Below is a small trained network, with its code and all its weights. Each question gives an input and a class and asks what happens when units are switched off, that is, made to give their printed mean instead of their output.

import numpy as np


def w(rows, s, z=0):
    codes = np.array(rows[::2]) - 128.0
    scale = np.full(codes.shape[1], s)
    scale[-1] = z or s
    return codes * scale


def norm(h):
    return h / np.sqrt((h * h).mean(-1, keepdims=True) + 1e-5)


def f(y):
    return np.maximum(y, 0)


def log_softmax(a):
    a = a - a.max(-1, keepdims=True)
    return a - np.log(np.exp(a).sum(-1, keepdims=True))


def net(x, mask):
    res = np.array(x, float).reshape(1, 5) / 4 @ E
    u = 0
    for l in range(2):
        y = f(norm(res) @ A[l][:, :-1].T + A[l][:, -1])
        res = res + np.where(mask[u : u + 12], y, B[l][:, -1]) @ B[l][:, :-1]
        u += 12
    return log_softmax(norm(res)[-1] @ U[:, :-1].T + U[:, -1])


A, B = {}, {}
E = w([
[125,129,127],'x0',
[128,128,130],'x1',
[127,201,189],'x2',
[130,126,129],'x3',
[255,137,63],'x4',
],0.0081)
A[0] = w([
[122,88,95,97],'L0N1',
[107,201,168,99],'L0N2',
[164,204,196,90],'L0N3',
[124,24,91,105],'L0N4',
[105,120,144,2],'L0N5',
[207,88,100,154],'L0N6',
[53,74,127,119],'L0N7',
[85,134,109,111],'L0N8',
[133,243,168,79],'L0N9',
[119,247,141,104],'L0N10',
[69,159,164,114],'L0N11',
[139,77,74,85],'L0N12',
],0.014,0.0088)
B[0] = w([
[126,50,170,158],'L0N1',
[37,10,196,206],'L0N2',
[52,19,109,209],'L0N3',
[90,2,143,208],'L0N4',
[209,186,22,128],'L0N5',
[87,219,78,254],'L0N6',
[187,213,84,229],'L0N7',
[189,140,108,160],'L0N8',
[63,13,136,216],'L0N9',
[126,33,72,218],'L0N10',
[164,168,244,228],'L0N11',
[71,64,216,178],'L0N12',
],0.0089,0.0066)
A[1] = w([
[115,143,190,127],'L1N1',
[206,75,118,189],'L1N2',
[173,191,167,22],'L1N3',
[168,151,164,2],'L1N4',
[116,52,120,110],'L1N5',
[120,161,1,133],'L1N6',
[125,134,180,141],'L1N7',
[99,111,195,104],'L1N8',
[67,108,98,13],'L1N9',
[113,122,229,87],'L1N10',
[107,154,216,182],'L1N11',
[111,149,82,119],'L1N12',
],0.013,0.0067)
B[1] = w([
[185,149,65,188],'L1N1',
[52,65,207,203],'L1N2',
[22,55,77,143],'L1N3',
[130,163,99,130],'L1N4',
[41,110,219,253],'L1N5',
[188,245,141,230],'L1N6',
[178,216,49,183],'L1N7',
[143,108,39,215],'L1N8',
[213,33,255,147],'L1N9',
[218,175,60,215],'L1N10',
[219,187,65,240],'L1N11',
[236,155,47,162],'L1N12',
],0.0081,0.0064)
U = w([
[51,51,222,252],'0',
[242,254,96,4],'1',
],0.013,0.0019)

Each question gives the input, the list of numbers given to net, and the class t.
The units are the neurons (one row each of A and B). Each row of codes is followed by its name. A weight is (code - 128) times the scale printed after its matrix; where a second scale follows, it is the last column's (A, B and U).
mask holds one flag per neuron, layer by layer. A switched-off neuron (its flag False) gives its mean, the last column of its row in B, instead of its output. The means were averaged over made-up inputs and are rounded, as every weight is.
A unit's drop is (log p(t) with every unit on - log p(t) with that unit switched off) / (log p(t) with every unit on - log p(t) with every unit switched off).
k most important neurons: the k neurons with the biggest drops, biggest first
top k neurons in layer l: the k neurons of layer l with the biggest drops, biggest first
drop of u: that unit's drop, to one decimal
input [0,-3,7,7,7], class 0: 3 most important neurons : (L0N7; L0N3; L0N9)
input [6,-4,-8,-2,8], class 0: top 2 neurons in layer 1 : (L1N2; L1N11)
input [-2,1,-7,6,7], class 0: 4 most important neurons : (L0N4; L0N7; L0N12; L1N2)
input [5,-6,-6,-3,6], class 0: top neuron in layer 1 : (L1N11)
input [6,8,6,-4,-7], class 1: top 2 neurons in layer 0 : (L0N4; L0N11)
input [5,8,-8,-8,8], class 0: 4 most important neurons : (L0N4; L0N7; L0N12; L1N2)
input [7,-7,7,1,-8], class 1: 4 most important neurons : (L0N4; L1N11; L0N11; L1N10)
input [-3,8,3,0,-4], class 1: 2 most important neurons : (L0N11; L0N4)
input [-5,6,4,-5,-5], class 1: drop of L1N10 : 0.8
input [-2,7,3,7,-4], class 1: drop of L0N4 : 0.2
input [0,-7,-5,0,5], class 0: drop of L0N1 : 1.8
input [3,-5,4,4,-6], class 1: drop of L0N8 : 0.0
